In the rows, 128 means zero.
Each row is followed by its class number. Each block has new classes, again numbered from 0 up, in any order.
[ 92 135 115  92 141 166 114 131 140  99 116 163 136  92 141 181 155 150
 128  78 149 149 142 167 115  67 128 158 108 125 106 112]  8
[111 179 134 131 118 191 100 135 193  97 158 157 151 162 136 161 153 147
 102 115 147  98 104 115 145 139 121 133 136 110 160 116]  5
[122 127 148 142 128 104 150 140 111 128 141 114 115 184 140 137 130  95
 123 145 148 135 129 119 144  95 119 121 128 121 119 119]  6
[174 127 118 124  98 144 159 105 137 131 124  93 104 139 122 128 144 123
  74 128 136 136  81  89 155 148 140 148  87 146 132 127]  10
[132 151 157 130 142 102 155 117  97 112 137 123  99 188  93 146 126 110
  89 128 140 135 112 103 124  85 112 183 138 145 115 105]  6
[156 110 121 127 160 123 110 133 111 164 108 126 101  62 128 136 162 112
 164 162 135 134 132 137  91 124 111  65 161 102 163 180]  8
[145 134 116  98 117 165  99  98 193 120 102  98  72 127 138 139 170 175
 103 107 112 122 106 155 136 127 116  86 142  95 145 163]  9
[ 82 198 128 123 119 155 131 139 130 126 108 145 135  68 104 140 103 146
 102 123 169 106  98  82 157  91 127 171 127 160 159 118]  4
[119 115 118  92  86 210 121 109 161 129  86  90  90 132 224 165 175 130
  97 110 140 115 120 194 145 221 142 112 160  85 150 179]  3
[115 168 130 101 135 145 126 121 130 131 122 112 144  94 150 124 141 115
 107 120 141 146 137 138 134 140 113 137 131 130 135 142]  9
[125 133 144 108 113 126 115 137 101 151  95 113 122 131 148 110 112 117
 133 165 148 132 114 113 131 139 133 109 130 131 160 153]  4
[123 133 139 116 117 102 173 112  89 137 140 101  67 133 127 120 135  91
  90 114 156 131 107 132 172  62 132 158  99 176 124 138]  6
[142 154 115 134 132 129 126 147 149 126 137 130 143  93 139  97 146 144
 120 131 130 123 121  89 124 145 109 123 125 127 145 110]  10
[103 137 158 126 143 124 104 124  96 135 129 156 169 105  59 117  49 141
 155 104 137 128 116 114 124 131 140 163 134 149 105 124]  0
[146 134 114 124 151 121 147 143 146 135 130 126 122  74 123 132 172 132
 100 107 137 127 119 117 148  93 127 136 134 158 127 136]  10
[111 125  84 114 121 139 109 138 119 137  81 110  90  60 123 193 211 136
 128 130 194 164 138 139  99  63 158 125 117 103 172 172]  3
[113 145 122 145 132 157 122 112 118 125 114 132 139 100 136 140 123 156
 111  72 126 135 119 137 134 130 142 151 138 127 138 148]  3
[ 90 133 161 107  97 106 121 108 109 110 173 126  49 183 143 159 141 115
  99 121 167 141 150 140 130 139 126 116 131 109 159 139]  7
[151 152 132 133 141 113 109 126 169 133 161 124  92 144  87 146 145 141
 110 115 122 114 119  81 131 121  93 132 151 128 158 140]  7
[114 125 180 107 118  65 116 103  83 107 162 118   4 180  94 114 113 141
 117 137 137 138 130 105 128 160  92 128 180 133 173 156]  7
[ 89 133 122 108 160 153  92 177 170 102  99 158 155 143  87 172 121 174
 159 105 159 135 117 137 133  75 112 166 166 145  98 107]  6
[136 153 120  68 144 138 167 100 116 140 107  88 108  96 162 100 173 123
  98  66  93 142 118 176 102  80 129 143 108 166 149 146]  2
[123 155 136 163 129 137 127 110  82 101 146 128 136 100 126 174 171 159
  85  99 173 139 139 119 140  59 154 135 111  79 136 116]  10
[145 153 150 100 161 112 137 153 109 133  84 139 134 115 133 132 134 118
 149 192  95 134 138  96 112 117  88  89 175 113 133 115]  4
[141 162 122 148 140 120 178 115 147 132 102 153 117 113  89 179 150 141
  68 113  94 110 105  81 120  47 128 177 114 166 122 111]  4
[108 132 154 133 124 112 157 123  72 123 134 109 115 142 172 135 131 107
  95 119 139 126 139 159 130 147 133 128 141 139 154 152]  1
[131 130 133 143 124 144 137 121 146 108 120 124 141 113 130 167 172 152
  96 106 133 104 112 130 134  72 139 169 124 119 122 148]  5
[153 120 132 183 159 101 132 153 113 137 139 155 143 114  88 156 142 138
 128 141 129 107 134  92 108 105 121 139 164 144 129 126]  10
[130 115 155  90 100  81 141 130 100 123  88 115  66 179 143 104 117 122
 132 180 107 142 125  99 107 123 108 125 126 133 139 118]  4
[108 152 137 104 123 184 108 124 112 122 101 123 169 121 115 131  81 147
 136 125 143 126  95 123 117 150 136 140 125 129 135 139]  0
[131 121 119  92 112 173 180 101 137 126 106 104  99 158 148 179 172 123
  86  93 115 140 104 157 142 131 150 145 102 162 140 138]  2
[122 135 135 114 148 174 143 127 147 124 118 148 174  99 130 175 144 131
 111  85 120 127 110 170 150  74 149 137 127 152  96 145]  5
[139 161 105  76 122 191  94 103 212 139 119 138 107  73 123 150 172 159
 116  76 102  86 120 167 128 134 115 141 130 109 129 127]  0
[155 135 150 115 105 106 140 107  93 127 103 121  81 164 120 113 107 139
 123 154  85 134 111  83 138 114 107 133 113 135 140 112]  4
[153 154 111 117 121 136 133  96 143 139 166 120  78  77  87 192 196 122
  56  94 170 116 119 103 173  95 132 187 103 150 153 157]  7
[145 145 131 105 131 117 127 121 143 118 135 117 119 174 134  93 139 127
 110 118 126 154 108 114 130 108 114 130  99 120 119 103]  6
[116 139 129 121 142  91 159 128 148 140 141 141 131 133 114 133 149  96
  96 112 123 131 136 109  89 113 133 169 108 155 121 128]  0
[103 149 125 107 147 140 162 115 165 101 131 144  91 132 131 177 159 129
  75  60 126 127 116 147 114  32 122 168 112 160 112 116]  8
[126 135 153 190 155 115 150 116 130 130 146 149 161 115  85 164 100 137
  88  80 120  95 115 135 138  87 154 124 143 132 105 124]  1
[133 156 119 154 142 139 137 120 131 142 128 119 148  73 142 135 152 143
  91  85 123 105 122 147 128 126 133 129 136 130 158 155]  1
[115 150 153 124 128 147  99 106 118 118 139 132 125 136 114 125  96 138
 116 120 144 129 119 143 135 115 135  88 129 116 127 132]  9
[125 166 125  81 101 150 158  83 108 130 103  95  64 109 202 166 228 124
  28 100 147 134 129 154 148 138 134 196 119 123 179 173]  4
[122 119 140 124  93  83 133  91 104 114 132 101  21 165 146 129 170 123
  97 114 138 155 140 124 122 131 132 135 122  95 165 146]  3
[126 134 153 120 122 128 146 134 106 101 118 114 132 153 140 133 118 132
 113 133 137 143 122 117 124 122 124 130 134 114 109 101]  10
[166 108  78 140 109 144 175  89 147 158 137 115 101  86 182 157 222  95
  44  75 124 132 123 146 162 107 176 144  54 160 137 172]  3
[118 162 154 152 134 103 159 101 124 128 177 131 105 156 113 130 130 101
  68  99 125 100 119  96 135 102 132 156 117 145 146 132]  0
[134 151 126 105 154  98 173 133 163 140 101 148 109  93  92 119 133 127
  77 120 103 123  90  82 138  90 120 168 129 206 122 129]  4
[120 135 123 128 116 140  98 135 133 106 108 129 125 134 120 140 128 145
 133 133 152 133 122 105 109 112 134 133 125 102 138 116]  3
[130 136 136 112 129 122 156 136 109 150  78 138 125 122 142 157 132 114
 134 159  96 137 137 131  94  89 121 105 132 130 122 120]  4
[130 124 156 117 126 150 120 130 112 137  90 116 135 156 189 120 120 142
 119 146 111 115 117 142 140 185 122 105 175 115 150 169]  4
[135 124 130 122 123 168 127  95 126 132 107 112 164  90 153 182 152 138
 106  82 121 141 153 187 147  88 148 137 108  88  75 140]  9
[173 119 116  99 124 184 150  96 154 111 106 101 118 115 159 108 123 145
  83  88  91  99  64 131 156  99 119 150  90 162 103 142]  8
[123 148 100  79 139 186 105 128 216 107 130 157 151 104 121 153 145 182
 101  63 116 132 106 140 136 116 123 138 106 151 107 118]  7
[134 120 150 111 121 115 125 122 142 123 153 108 102 197 131 145 122 115
  99 104 128 118 124 134 118  77 124 132 118 144 117 134]  7
[129 182 130 118 131 104 148 109 179 135 128 137  77 109  72 152 157 133
  59  95 135 114  96  70 161  65 124 187 121 160 145 117]  4
[112 156 111  84 131 193 150 125 101 125 104 115 146  66 139 178 168 126
 116  98 155 120 123 167 148  69 147 153 105 160 144 130]  2
[134 135 129  93 132 135 112 117 135 140 141 119  87  79 152 138 160 137
 133  97 113 113 152 178 133  67 111  79 134 109 129 147]  7
[130 123 133  92 100  82 129 110 129 134 166 108  34 162 139 138 178 100
 100 123 145 147 153 128 117 111 113 131 102 130 159 142]  7
[155 132 130 139 130 123 113 127 108 122 138 142 121 112 106 108 127 156
 130 131 125 129 118 100 125 135 121 119 126 128 137 111]  10
[146 151 169 189 121 108 126 109 107 153 171  89  93 191  81 161  93 107
 137 108 114  82 121  81 177  53 111 129 143 107 153 143]  0
[118 164 168 123 118 136  91 126  83 115 128 147 111 163 111 111  76 146
 133 168 143 116 106  81 152 156 113 112 153 123 173 117]  4
[137 128 144 143 164 120 126 122  83 110 119 152 169  56 135 136 171 163
 133 120 111 134 146 146 115  78 131 126 145  95 117 153]  5
[147 100 136 129 110  93 164 125  68 139 114 116  81 143 132 120 128 113
 140 162 114 166 132 122  96 126 131  85 109 134 131 124]  10
[135 137 148 176 151  65 156 105  84 127 152 154 126 114 106 143 152 127
  90 110 112 142 156 120  95 131 134 132 131 110 139 121]  1
[151 122 124  95 124 149 163  98  98 149  92  81 102 116 160 116 156 129
 125 105  88 139 112 168 108 123 134 101 118 138 158 160]  2
[153 114 153 156 142  75 122  95 111 137 164 122 121 158 157 114 164 116
  94 100 102 139 170 145 123 122 126 121 126 100 120 152]  9
[149  87 128 102  95  99 145 121 137 138 127 126  71 162 122 145 126 116
 143 148  92 143 140 125  99 128 112 108  98 138 108 118]  7

A new block, with new classes numbered from 0.
[117 198 129 118 162 171 139 119 207 136  93 142  75  97 119 166  84 130
 156 206  92  91 105 149  89 135 126 109 148 202 153  57]  2
[151 196  86 169  99 163 147 138 181  76  94 142 136  96 119 101 147  87
 208 123 103 109 129 124  81  69  94  59 163 173 166 107]  2
[165 176 112 144  80 147 153 218  98 108 132 137 115  63  51  89 149 145
 192 230 140  47 154 140 116 153 116  72 228 129 246  90]  5
[106 167 139 100 195 175 173  90 217 150  77 139  56 127 160 189  97 123
 176 171  88  98 102 111 135 200 137 106 120 179 143  90]  3
[128 200  68 139  98 153 143 159 167 123  75 141 119  92 147  93 143 161
 211 113 121  63 158  97 160 124 101  21 178 169 205  94]  6
[133 168  60 117 111 170 109 156  98  83 165 141 135  97  95  80 156 153
 221  83 114 113 154  93 131  75 126  84 170 132 193  80]  0
[120 189  66 143 102 171 127 131 137  78 122 147 121  98 105  97 146 118
 204  81 121  91 125 117 117  87  82  80 134 168 177  90]  0
[121 181 124 100 165 165 135  95 173 138  95 160  78 107 161 188 114 137
 155 170  72 123 120 116 143 206 139 136 139 168 141  96]  8
[100 190 131  67 193 158 143 110 208 136  78 116  81 151 147 141 116 113
 155 181 105  94 112 107 145 163 115  99 115 183 136  66]  6
[148 190  69 148 110 155 126 173 119  66 116 146 119 122 115  86 147 124
 210 103 106 134 149 109 128  75 128  77 152 136 179 129]  4
[109 178 112 109 171 170 155 101 204 143 109 112  83  96 135 159  89 122
 149 191 113  58  97 129 117 197 134 104 138 196 163  80]  0
[123 140 107 115 171 159 146  87 165 110 106  95 111  72 109 147 145 117
 171 234  96 123 100 114 115 140 106 143 108 172 155  48]  5
[ 89 168 125 130 190 165 169  93 166 152  77 142  58  91 153 154 110 179
 170 177 100  81 107 103 168 196 122  97 137 184 147  97]  8
[144 166  75 132 114 143 124 138 122  65 139 163 127 118 125  87 144  91
 212 116 116 105 146  97 118 121 100  59 152 146 166  97]  7
[113 156 129 123 191 155 161  75 206 135  91 142  92 131 142 141 118  74
 174 190 130  47 119 109 103 221 100  92 108 179 146  72]  7
[119 172  65 135 108 146 119 173  97  68 123 176 113 116  98  73 142 121
 234 105 129  81 157 100 124  95  81  48 153 157 193  68]  7
[128 225 107  86  90 136 103 241  47  63 136 138 116  82 130  63 170 199
 250 170 150 163 114  98 136  46  99  79 158 166 167  30]  2
[121 190 158  64 176 177 149 123 200 162  72 142  35 125 118 163 107 126
 163 194 102  36 139 103 149 194 141  79 148 181 156 115]  6
[103 163 127 104 174 152 169  95 179 135  73 131  85 120 160 169 114 108
 174 180 110 111  99 123 132 190 127 116 113 184 151  70]  3
[108 147 114 125 166 149 134 100 215 100  76 125 104 152 103 157 104  78
 167 184  81 139 107 129 114 154 126 152  98 179 119 121]  1
[ 89 132 141  69 196 142 153 133 186 148  85 113  62 145 164 167  68 110
 153 160  83 119 108 110 128 178 158  88 124 174 113  96]  3
[105 164 106 117 167 150 144  76 191 139  90 127 109 106 116 124 101 103
 150 172 138  48 120 112 137 217 110 109  93 173 154  70]  0
[100 184 103 107 156 171 135  73 179 140 113 139 105 109 119 162 115 129
 146 150 130  82 106 135 126 173  98 142  92 181 171  38]  0
[113 156 129  94 171 151 157 109 189 152  70 126 106 120 146 162 116 123
 169 193 101 115 114 109 134 221 142 126 104 166 150 112]  1
[107 163  81 145 117 142 135 174 127  70 120 123  95 139  96  60 125 174
 180  81 128 113 115 117 133  14  77  55 151 161 150  82]  6
[103 164  96 126 172 139 129 120 170 166  62 111 101  74 177 188 102 142
 153 190  71 124 107 118 115 215 150 125  98 194 156  69]  5
[ 96 153 133  96 199 163 163  66 167 106  90 115 107 158 151 152 158  58
 143 134  86 160  95 117 108 142 109 127  85 161 105 112]  8
[102 186 116  95 167 163 141 100 226 193  83  98 107  83 197 154 133 167
 164 210 118  62 128 130 102 188 129  83 159 192 191   6]  6
[117 165 120 111 168 135 142  77 214 153  87 120  95 117 187 199  90 122
 150 206  99 131 111 126 138 242 165 127 108 175 144  67]  3
[ 92 168  88 134 181 142 141 129 170 189  76 121 110 112 153 133 118 172
 141 150  92 107 136 123 106 218 161  72 118 137 181  91]  8
[136 223 117 132 191 189 170  96 200 116  74 148  58 131 126 162 124 102
 165 184  85 111  90 120 138 172 134 131 105 169 150 161]  4
[ 80 204 147  36 203 166 134  95 187 134  82 122  48 131 104 164 123 104
 125 249  84 141  83 116 167 177 107 132  78 160 105 128]  8
[ 80 186 108  67 129 118 116 214  35 105 164 138  93 111 166  61 122 174
 196 146 151 103 143 100 150 141 122   4 166 152 183  40]  7
[137 180  84 109 120 156 130 160 100  67 135 157 130 111  87  66 148 122
 224 120 146  82 141  89 147 132  97  99 146 147 187  63]  0
[112 102 126  94 203 148 144  76 150 107 131 172  79 127 134 125  66 111
 160 139 101  70 118  85 148 166 102 117 137 168 108  61]  7
[137 191 107 132 185 158 156 108 191 127  86 136  72 140 163 178  86 140
 155 157  94 126 112 107 150 205 172 120  95 173 148 125]  4
[ 84 134 134 151 234 147 158 119 165 151  99  90  52 141 171 167  87 164
 146 162  72 129  97 123  88 192 202 107 138 189 115 105]  8
[101 158 172  81 198 133 160  42 133 111  81 125  78 165 147 141 122  37
  94 163 118 109  94 130 143 185 129 136  85 190  96 109]  6
[ 64 205 119 116 175 136 119 101 182 122  47 121 103 155 181 170 143  86
 161 166 107 153 105 141 101 188  99 133  52 203 123  44]  8
[129 198 103 149 168 150 149  79 181  83  85 122  99 145 131 155 129  99
 164 195 126 138 101 133 124 165 125 152  59 183 151  75]  4
[ 83 162 111 137 165 143 188  66 181 148  59 109 100 116 153 164 128 113
 161 177 135 103 106 125 163 190 121  82  93 184 172  92]  3
[114 187 121 107 170 159 145 103 189 141  91 134  97 112 164 148 130 116
 144 183  85 117 110 132 104 203 125 104 133 156 145  92]  8
[131 177  86 155 127 183 133 165 129 109 146 157  98  99  52  35 176 171
 212 119  98  78 178 103 115  92 118  19 198  75 205 140]  8
[161 178 103 158  93 143 186 197 149 111  77 146 146  85 109  61 125  92
 185 147 142  28 143 143  48 144 105  14 203 163 218  86]  2
[112 161 120 133 143 141 146  90 193 127  69 129 112 101 169 199 105 106
 153 178 109  99 114 134 114 208  92 139  83 208 156  15]  5
[114 209  89 160 113 134 140 162 127  73 131 142 140 146 175  74 154 136
 193  96 126 135 149 124 117 161 109  32 149 136 181  58]  8
[110 139 133  80 194 116 141 108 132 109 107  95 116 172 155 118 119 111
 144 166 136 128 123 101 139 175 154 121 102 175 128  32]  6
[112 165  96 181 172 114 121 101 223 112  81  89  99 102 135 140  79 116
 146 245  98 109 107 127 114 229 141 116  85 185 130  64]  5
[ 94 143 128 147 185 121 143  86 171  84  77  89 101 122 133 129 116  81
 167 218 122 118  98 109 131 183 102 131  63 199 107  52]  5
[113 142 114 148 172 171 150  80 173 141 110 153  86  64 156 147 115 191
 183 180  94  75 125 114 137 170 117 126 185 175 163  43]  8
[123 166  71 154 114 151 153 153 156  77 100 141 106 117 122  99 122 126
 213 105  99 122 127 111 136  97 110  49 157 151 171 117]  3
[120 171  88 135 103 131 130 174 105  67 104 133 115 130 115  54 143 116
 195 100 129  90 152 109 142  73 106  36 178 163 167 101]  6
[176 146  97 175 205 177 227  85 218  60  80  87  44 151  84 170  90  84
 152 182  74 133  52 104 113 132 170 120  89 193 111 229]  4
[142 132 132  62 185 142 177 104 201 134  38  88  74 166 154 193  95  48
 117 130  73 119  97  94 100 185 170  88  69 203  92 177]  6
[134 174  91 172  92 155 123 184 136  69 116 180 110  99 118  52 133 162
 247 102 102  89 153 109 115 117 100  61 187 141 175 103]  1
[129 179 117 136 200 172 148 124 166 110 116 141  76 149 156 139 109 149
 185 133  95 124 120 105 120 156 160 123 123 158 149  83]  4
[153 186  72 162 114 156 140 181 117  72 106 153 120 129 117  91 147 127
 216 100 116 115 151 121  95  98 131  84 150 146 201  94]  4
[117 173 129 144 157 143 145  65 180 125  61 163 110  97 148 135 103  91
 155 149 115  89 115 114 133 168 100 109 100 189 120  87]  2
[131 185  75 172 109 164 139 155 160  81 107 161 104 111 149  77 127 154
 217  64  98  68 148 111 124  74  95  39 211 178 180  78]  6
[110 152  63 129  95 133 113 176  92  65 115 114 133  83  96  88 146 139
 206 133 108 137 143 108 128  61  84  63 122 159 181  49]  5
